Below are the code and all the weights of a small trained network. Each question names an input and a target symbol and asks about switching units off, where a switched-off unit gives its printed mean instead of its output.

import numpy as np


def w(rows, s, z=0):
    codes = np.array(rows[::2]) - 128.0
    scale = np.full(codes.shape[1], s)
    scale[-1] = z or s
    return codes * scale


def f(y):
    return np.maximum(y, 0)


def softmax(a):
    e = np.exp(a - a.max(-1, keepdims=True))
    return e / e.sum(-1, keepdims=True)


def log_softmax(a):
    a = a - a.max(-1, keepdims=True)
    return a - np.log(np.exp(a).sum(-1, keepdims=True))


def net(x, mask):
    ids = ['ΓΣαβζμτψ'.index(c) for c in x.split()]
    T = len(ids)
    res = E[ids] + P[:T]
    u = 0
    for l in range(2):
        r = res
        for j in range(2):
            rows = slice(2 * j, 2 * j + 2)
            q, k, v = (r @ M[l][rows].T for M in (Q, K, V))
            z = softmax(np.where(np.tri(T) > 0, q @ k.T / 2**0.5, -1e9)) @ v
            o = O[l][rows]
            res = res + np.where(mask[u + j], z, o[:, -1]) @ o[:, :-1]
        u += 2
        y = f(res @ A[l][:, :-1].T + A[l][:, -1])
        res = res + np.where(mask[u : u + 8], y, B[l][:, -1]) @ B[l][:, :-1]
        u += 8
    return log_softmax(res[-1] @ U[:, :-1].T + U[:, -1])


Q, K, V, O, A, B = {}, {}, {}, {}, {}, {}
E = w([
[152,74,131,112,108,187],'Γ',
[132,67,131,108,191,129],'Σ',
[161,253,113,146,180,152],'α',
[173,94,115,103,167,82],'β',
[89,105,138,133,147,113],'ζ',
[120,100,116,105,153,93],'μ',
[139,113,147,83,128,94],'τ',
[105,102,168,81,136,131],'ψ',
],0.005)
P = w([
[135,154,102,142,87,127],'0',
[77,114,98,253,210,80],'1',
[122,118,128,186,184,96],'2',
[134,117,151,147,179,104],'3',
[134,118,150,130,180,119],'4',
[135,113,160,116,181,132],'5',
[142,111,162,101,186,135],'6',
[141,108,161,95,184,148],'7',
[129,111,167,79,190,152],'8',
[135,109,169,78,197,141],'9',
[135,110,164,68,194,157],'10',
[136,101,160,70,213,164],'11',
[127,96,163,61,212,165],'12',
[136,83,153,58,237,169],'13',
],0.0043)
Q[0] = w([
[6,60,99,89,38,40],'0.h0',
[101,59,141,87,22,213],'0.h0',
[127,167,126,76,150,192],'0.h1',
[132,197,87,190,12,185],'0.h1',
],0.021)
K[0] = w([
[96,73,188,91,250,111],'0.h0',
[188,55,177,211,172,130],'0.h0',
[166,184,125,176,128,100],'0.h1',
[141,82,184,117,178,40],'0.h1',
],0.024)
V[0] = w([
[97,137,178,125,5,114],'0.h0',
[113,192,148,112,158,25],'0.h0',
[107,223,186,140,173,167],'0.h1',
[27,52,158,126,149,124],'0.h1',
],0.015)
O[0] = w([
[9,196,133,106,67,106,2],'0.h0',
[105,112,9,148,202,110,167],'0.h0',
[120,105,136,9,126,213,186],'0.h1',
[3,125,156,211,197,147,122],'0.h1',
],0.0075,0.0029)
A[0] = w([
[95,191,141,254,223,127,94],'0.n0',
[88,236,163,211,163,122,24],'0.n1',
[104,125,125,161,105,145,117],'0.n2',
[111,140,115,200,136,154,133],'0.n3',
[97,150,184,254,182,130,2],'0.n4',
[84,96,161,53,88,154,66],'0.n5',
[115,54,201,99,162,73,95],'0.n6',
[130,74,172,182,139,115,10],'0.n7',
],0.011,0.00099)
B[0] = w([
[210,149,177,203,73,252,213],'0.n0',
[184,60,227,184,165,93,146],'0.n1',
[87,150,121,131,131,138,131],'0.n2',
[93,128,95,130,164,198,148],'0.n3',
[31,112,42,18,151,103,187],'0.n4',
[129,75,108,29,120,151,170],'0.n5',
[132,31,86,116,81,159,254],'0.n6',
[142,61,153,108,140,103,171],'0.n7',
],0.011,0.0042)
Q[1] = w([
[235,121,125,81,223,230],'1.h0',
[217,65,131,117,198,194],'1.h0',
[204,22,99,98,203,200],'1.h1',
[11,107,253,255,77,37],'1.h1',
],0.028)
K[1] = w([
[105,154,123,137,49,130],'1.h0',
[88,172,112,128,89,80],'1.h0',
[136,230,153,112,110,141],'1.h1',
[133,130,129,173,4,98],'1.h1',
],0.033)
V[1] = w([
[45,114,176,109,167,200],'1.h0',
[143,114,174,13,130,87],'1.h0',
[190,148,192,102,38,202],'1.h1',
[24,252,67,135,121,116],'1.h1',
],0.023)
O[1] = w([
[169,81,211,133,136,134,111],'1.h0',
[104,206,190,99,161,156,146],'1.h0',
[235,155,133,155,149,132,247],'1.h1',
[113,100,147,152,248,67,22],'1.h1',
],0.016,0.012)
A[1] = w([
[137,64,168,150,174,95,137],'1.n0',
[112,118,214,89,202,119,93],'1.n1',
[92,127,90,112,245,125,252],'1.n2',
[103,181,164,97,112,143,48],'1.n3',
[164,185,141,252,124,109,61],'1.n4',
[37,149,93,63,130,144,68],'1.n5',
[74,96,46,124,122,90,135],'1.n6',
[148,124,91,110,177,77,145],'1.n7',
],0.013,0.0019)
B[1] = w([
[128,100,173,193,75,61,213],'1.n0',
[87,190,191,150,183,232,240],'1.n1',
[113,92,133,1,136,97,207],'1.n2',
[174,46,140,159,115,118,218],'1.n3',
[139,162,107,118,213,58,254],'1.n4',
[107,222,199,117,77,71,196],'1.n5',
[84,117,15,190,175,167,227],'1.n6',
[121,71,109,104,135,150,161],'1.n7',
],0.016,0.0086)
U = w([
[212,182,107,135,198,76,186],'Γ',
[194,118,100,61,13,242,220],'Σ',
[91,162,190,95,66,42,3],'α',
[43,196,100,199,113,97,58],'β',
[89,51,169,220,102,3,119],'ζ',
[91,41,41,209,227,175,47],'μ',
[50,66,118,12,179,83,165],'τ',
[60,129,202,197,198,201,118],'ψ',
],0.0019,0.0034)

Each question gives the input, a string of symbols that net reads in full, and the target symbol t.
The units are the heads (2 rows each of Q, K, V and O) and the neurons (one row each of A and B). Each row of codes is followed by its name. A weight is (code - 128) times the scale printed after its matrix; where a second scale follows, it is the last column's (O, A, B and U).
mask holds one flag per unit, layer by layer, with each layer's heads first. A switched-off unit (its flag False) gives its mean, the last column of its rows in O or B, instead of its output. The means were averaged over made-up inputs and are rounded, as every weight is.
A unit's drop is (log p(t) with every unit on - log p(t) with that unit switched off) / (log p(t) with every unit on - log p(t) with every unit switched off).
The circuit of an input: a set's keep is (log p(t) with only the set's units on - log p(t) with every unit switched off) / (log p(t) with every unit on - log p(t) with every unit switched off). Starting from the 12 units with the biggest drops (on a tie, the unit counted first), units are removed one at a time, each time the one whose removal leaves the highest keep (on an exact tie, the one counted first), for as long as the keep stays at least 0.8.
units of the circuit, in order: the units of the circuit, biggest drop first
top k neurons: the k neurons with the biggest drops, biggest first
k most important neurons of layer l: the k neurons of layer l with the biggest drops, biggest first
heads that matter: for each layer, one digit per head in row order, 1 if its drop is at least 0.15 and else 0, layers parted by /
input ψ μ β α α, target ψ: 2 most important neurons of layer 0 => [0.n6 0.n0]
input μ β Σ ψ Γ τ ψ Σ ψ, target μ: most important neuron of layer 1 => [1.n6]
input τ ψ Γ β α β ψ μ α ζ τ β, target τ: top 2 neurons => [0.n0 0.n6]
input μ α τ α τ ψ ζ ψ Σ τ μ Σ, target μ: top 4 neurons => [0.n0 1.n6 0.n4 0.n6]
input τ τ Σ Γ Σ ψ ζ τ Σ ψ β Γ, target τ: top 3 neurons => [0.n6 1.n2 0.n0]
input μ β μ ψ α, target Γ: units of the circuit, in order => [1.n4 0.n0 1.h1 0.n6]
input Γ τ ψ ψ, target Γ: units of the circuit, in order => [0.h0 1.h1 1.n4 0.n6]
input Γ μ ζ, target Γ: units of the circuit, in order => [0.h0 1.h1 1.n4]
input α Σ ψ α τ Γ β ζ τ ψ ψ ψ τ ψ, target α: 3 most important neurons of layer 0 => [0.n6 0.n0 0.n5]
input μ Σ ψ μ τ β Γ τ, target μ: top 2 neurons => [0.n6 1.n6]
input ζ τ τ μ, target ζ: heads that matter => 11 / 11
input α Σ β ψ Σ ζ, target Γ: heads that matter => 00 / 01
input β μ Σ Σ ψ Γ ψ Σ Σ ψ α ψ ψ α, target β: heads that matter => 01 / 11
input μ ψ Σ ζ ψ ψ β Σ Σ Σ α Σ, target Σ: top neuron => [0.n1]
input τ Γ α Γ ψ τ α τ, target τ: top 4 neurons => [0.n0 0.n6 1.n2 0.n7]
input β τ Γ ψ Σ τ ζ α ψ ψ α β ψ Σ, target β: top 3 neurons => [0.n0 1.n5 1.n6]
input ψ Σ τ ζ ψ β Σ β Σ τ μ, target ψ: 3 most important neurons of layer 0 => [0.n6 0.n0 0.n5]
input ζ Γ Σ τ μ Σ, target ζ: top 2 neurons => [0.n6 1.n0]
input ψ Γ ψ β Σ Σ Σ τ Γ β τ ζ Γ Γ, target ψ: top 3 neurons => [0.n6 0.n0 1.n1]
input β Σ ψ ζ ψ ψ τ, target β: 2 most important neurons of layer 1 => [1.n5 1.n6]
input Σ ψ τ Γ ζ Σ β Σ ψ Σ, target Σ: units of the circuit, in order => [1.h1]
input α μ ψ Σ Γ ζ τ ζ α, target α: top 3 neurons => [0.n0 1.n5 0.n6]
input τ ψ α ψ α Σ ψ τ τ Σ, target τ: 2 most important neurons of layer 0 => [0.n0 0.n6]
input μ Σ Σ β μ ψ ζ β, target μ: top 2 neurons => [0.n6 1.n6]
input μ ψ τ Σ Γ β Γ Σ Γ ζ Σ, target μ: top 3 neurons => [0.n6 1.n6 0.n4]
